Each row has a name. Each question is about the rows just above it.

[-13,19,-41,3,-21,59,-94,28,65,77,45,32,46,59,-5,21,36] -> miz
[-76,62,-51,21,-20,35,-45,53,-83,-50,17,-14,-25,4,-50,-16,-15] -> Naki
[-26,-71,25,-26,-22,8,12,-29,108,19,66,27,40,67,-10,13,38] -> bef
[-70,-24,27,-11,-34,6,4,-9,72,-94,16,33,18,101,-31,-6,43] -> ledet
[-76,62,-51,21,-20,35,-45,53,-83,-50,17,-14,-25,4,-50,8,-35] -> nikul
[19,33,27,-8,17,-19,74,-17,-75,-106,-49,-26,-47,-33,-4,-33,-43] -> Tano
[-18,-28,42,16,-28,74,-29,44,-18,-34,-36,68,40,55,13,-29,105] -> vamov
[13,24,-49,-47,-7,-5,18,-61,69,41,99,-43,7,4,-13,17,-81] -> Tani
How many entries does [-76,62,-51,21,-20,35,-45,53,-83,-50,17,-14,-25] have? => 13
Number of entries in [19,33,27,-8]: => 4

[-8,37,17,21,-24,60,-23,54,49,21,14,6,24,53,-3,-33,16,-18,-4,-47,59,-17,-53,46,9,4,41,-60,18,-6,-1,38,-19,26,52,23,27,-46,-8,-9,-6,20,30,24,-12,19] = nizez
[35,48,7,42,-19,23,-11,-15,-5,11,18,57,25,31,24,-29,-20,-16,23,-11,30,-25,-36,89,80,41,13,-24,47,-12,12,-7,22,-13,35,-51,28,70,10,-49,20,-8,-12,40,-74,-5] = pof
[-12,67,34,10,-7,49,-5,1,22,48,-12,18,-1,66,10,-7,-26,-34,7,-60,14,-7,6,27,-10,3,48,43,-12,62,17,17,30,39,73,46,-21,-27,-16,-14,-36,40,-46,15,28,58] = nosup
[-12,67,34,10,-7,49,-5,1,22,48,-12,18,-1,66,10,-7,-26,-34,7,-60,14,-7,6,27,-10,3,48,43,-12,62,17,17,30,39,35,-51,28,70,10,-49,-18,-8,-12,40,-74,-5] = sige
Number of entries in [-12,67,34,10,-7,49,-5,1,22,48,-12,18,-1,66,10,-7,-26,-34,7,-60,14,-7,6,27,-10,3,48,43,-12,62,17,17,30,39,35,-51,28,70,10,-49,-18,-8,-12,40,-74,-5]: => 46
Count the entries of [-8,37,17,21,-24,60,-23,54,49,21,14,6,24,53,-3,-33,16,-18,-4,-47,59,-17,-53,46,9,4,41,-60,18,-6,-1,38,-19,26,52,23,27,-46,-8,-9,-6,20,30,24,-12,19]: => 46
Count the entries of [-12,67,34,10,-7,49]: => 6
Number of entries in [-8,37,17,21,-24,60,-23,54,49,21,14,6,24,53,-3,-33,16,-18,-4,-47,59,-17,-53,46,9]: => 25
How many entries does [-12,67,34,10] have? => 4
Count the entries of [35,48,7,42,-19,23,-11,-15,-5,11,18,57,25,31,24,-29,-20,-16,23,-11,30,-25,-36,89,80,41,13,-24,47,-12,12,-7,22,-13,35,-51,28,70,10,-49,20,-8,-12,40,-74,-5]: => 46
Count the entries of [-12,67,34,10,-7,49,-5,1,22,48]: => 10

[-17,-72,-27,-52] = dipi
[6,-32,10,-48] = Pek
[-89,-29,-39,16] = vokol
[19,17,-94,0] = kon
[117,16,47,28] = Luruv
[0,13,28,-35] = Laga
[42,41,-6,44] = gov
[35,19,62,-28] = lak
[-19,-21,31,19] = moged
[40,7,13,-64] = fadev
[6,-32,10,-28] = fiz
[-19,-1,23,-15] = Gen
How many entries does [6] have? => 1
Number of entries in [117,16,47]: => 3
Number of entries in [35]: => 1
How many entries does [-89,-29] have? => 2
How many entries does [42] have? => 1
Number of entries in [0,13]: => 2

[14,-8,36,26,-5] : tus
[-45,-24,32,6,-27] : zuzon
[-12,1,-1,3,-26] : vufur
[14,-8,36,26,-100] : Podel
[-78,-28,15,-44,-104] : bibo
[9,23,-19,14,-8] : rore
Number of entries in [14,-8,36,26,-5]: => 5
How many entries does [9,23,-19,14,-8] have? => 5
Count the entries of [-12,1,-1,3]: => 4
How many entries does [-78,-28,15,-44,-104] have? => 5
Number of entries in [-12,1,-1,3,-26]: => 5

[40,-67,-19,-33,33,-30,-38] : fuvik
[40,-67,-19,-33,33,10,-38] : nege
[40,-1,-19,-33,33,-30,-38] : mazu
[31,27,-12,-71,32,-6,-43] : Lipa
[67,-70,-36,68,35,-89,-30] : tumuf
[98,-67,-1,-9,31,21,-8] : gola
Count the entries of [40,-67,-19,-33,33,-30,-38]: => 7
Count the entries of [40,-67,-19]: => 3
How many entries does [98,-67,-1,-9,31,21] have? => 6
How many entries does [98,-67,-1,-9,31,21,-8] have? => 7

[69,6,-24,18,-10,9,-6,6,-40,13,-18,-33,-32,42,13,-87,-1,-17,57] : nunof
[109,-14,-21,-27,-40,-9,0,5,-28,18,-76,-36,-32,7,-12,-41,-6,-36,33] : ruv
[60,6,-24,22,-5,8,-6,7,-13,11,-13,-33,-26,48,16,-92,-1,-19,58] : vop
[103,-5,-23,-15,-32,3,-3,2,-99,22,-59,-34,-45,10,-8,-46,-4,-17,41] : Vot
Number of entries in [60,6,-24,22,-5,8,-6]: => 7
How many entries does [103,-5,-23,-15,-32,3,-3,2,-99,22,-59,-34,-45,10,-8,-46,-4,-17,41] have? => 19
Count the entries of [103,-5,-23,-15,-32,3,-3,2,-99,22,-59,-34,-45]: => 13
How many entries does [60,6,-24,22,-5,8,-6,7,-13,11,-13,-33,-26,48,16,-92,-1] have? => 17
Number of entries in [109,-14,-21,-27,-40,-9,0,5,-28,18,-76,-36,-32,7,-12,-41,-6,-36,33]: => 19

[-1,122,-32,-82] : Togif
[-44,122,-32,-82] : Kasip
[-86,-5,-59,-71] : Napum
[-55,-19,7,-83] : sulo
[-84,8,-19,-40] : Mopi
[76,-25,24,-27] : Vud
Count the entries of [-44,122]: => 2
Count the entries of [-44,122,-32]: => 3
Number of entries in [-84,8]: => 2
How many entries does [-84,8,-19,-40] have? => 4
Count the entries of [-55,-19,7]: => 3
Number of entries in [-55,-19,7,-83]: => 4
How many entries does [76] have? => 1

[-1,0,6,77]  fir
[-1,6,83,75]  gipub
[64,90,9,-1]  dok
[2,1,47,103]  lizez
[1,0,27,107]  Zud
[3,55,96,13]  Notop
[-2,0,21,106]  mef
[0,2,28,108]  tev
[10,88,64,2]  ril
[6,77,77,5]  Padon
Count the entries of [64,90,9]: => 3
How many entries does [64,90,9,-1] have? => 4
How many entries does [-2,0,21,106] have? => 4
Number of entries in [-1,6]: => 2
How many entries does [-2,0,21] have? => 3
Count the entries of [0,2,28,108]: => 4
Count the entries of [64,90]: => 2

[-16,-122,30,-65,49]  kufi
[12,30,-43,29,-23]  donos
[27,-77,-50,58,3]  dud
[-71,34,-80,-21,-34]  Rofu
[42,-6,-16,96,84]  bino
[42,48,-35,-82,57]  zukes
Count the entries of [42,48]: => 2
Count the entries of [-71,34,-80]: => 3
Number of entries in [42,-6,-16,96]: => 4
How many entries does [12,30,-43] have? => 3
How many entries does [42,-6] have? => 2
Count the entries of [-16,-122,30,-65]: => 4

[33,32,-56,80,65,-14,52,9,77,-52] : vas
[33,32,-56,80,65,-14,-76,48,-56,73] : loma
[33,32,-56,80,65,-14,12,-49,36,-66] : Simo
Count the entries of [33,32,-56,80]: => 4
How many entries does [33,32,-56] have? => 3
Number of entries in [33,32,-56,80,65,-14,52,9,77,-52]: => 10
How many entries does [33,32,-56,80,65,-14,12] have? => 7
How many entries does [33,32,-56,80,65,-14,52] have? => 7
How many entries does [33,32,-56,80] have? => 4
Count the entries of [33,32,-56,80,65,-14,12,-49,36,-66]: => 10

[-73,64,-2,-99,-111,50,-3,81,-44,38,-82,21,47] -> kibis
[-73,64,-2,-7,-111,50,-3,81,-44,38,-82,21,47] -> laf
[-73,64,-2,-7,-111,50,-3,81,-19,16,-35,9,20] -> Notip
Count the entries of [-73,64,-2,-99,-111,50,-3,81,-44,38,-82,21,47]: => 13
Count the entries of [-73,64,-2,-7,-111,50,-3,81,-44,38,-82,21]: => 12
How many entries does [-73,64,-2,-7,-111,50] have? => 6
Count the entries of [-73,64,-2,-7,-111,50,-3,81,-19,16,-35,9,20]: => 13
Number of entries in [-73,64,-2,-7]: => 4
Number of entries in [-73,64,-2,-7,-111,50,-3,81,-44,38,-82,21,47]: => 13
Count the entries of [-73,64]: => 2

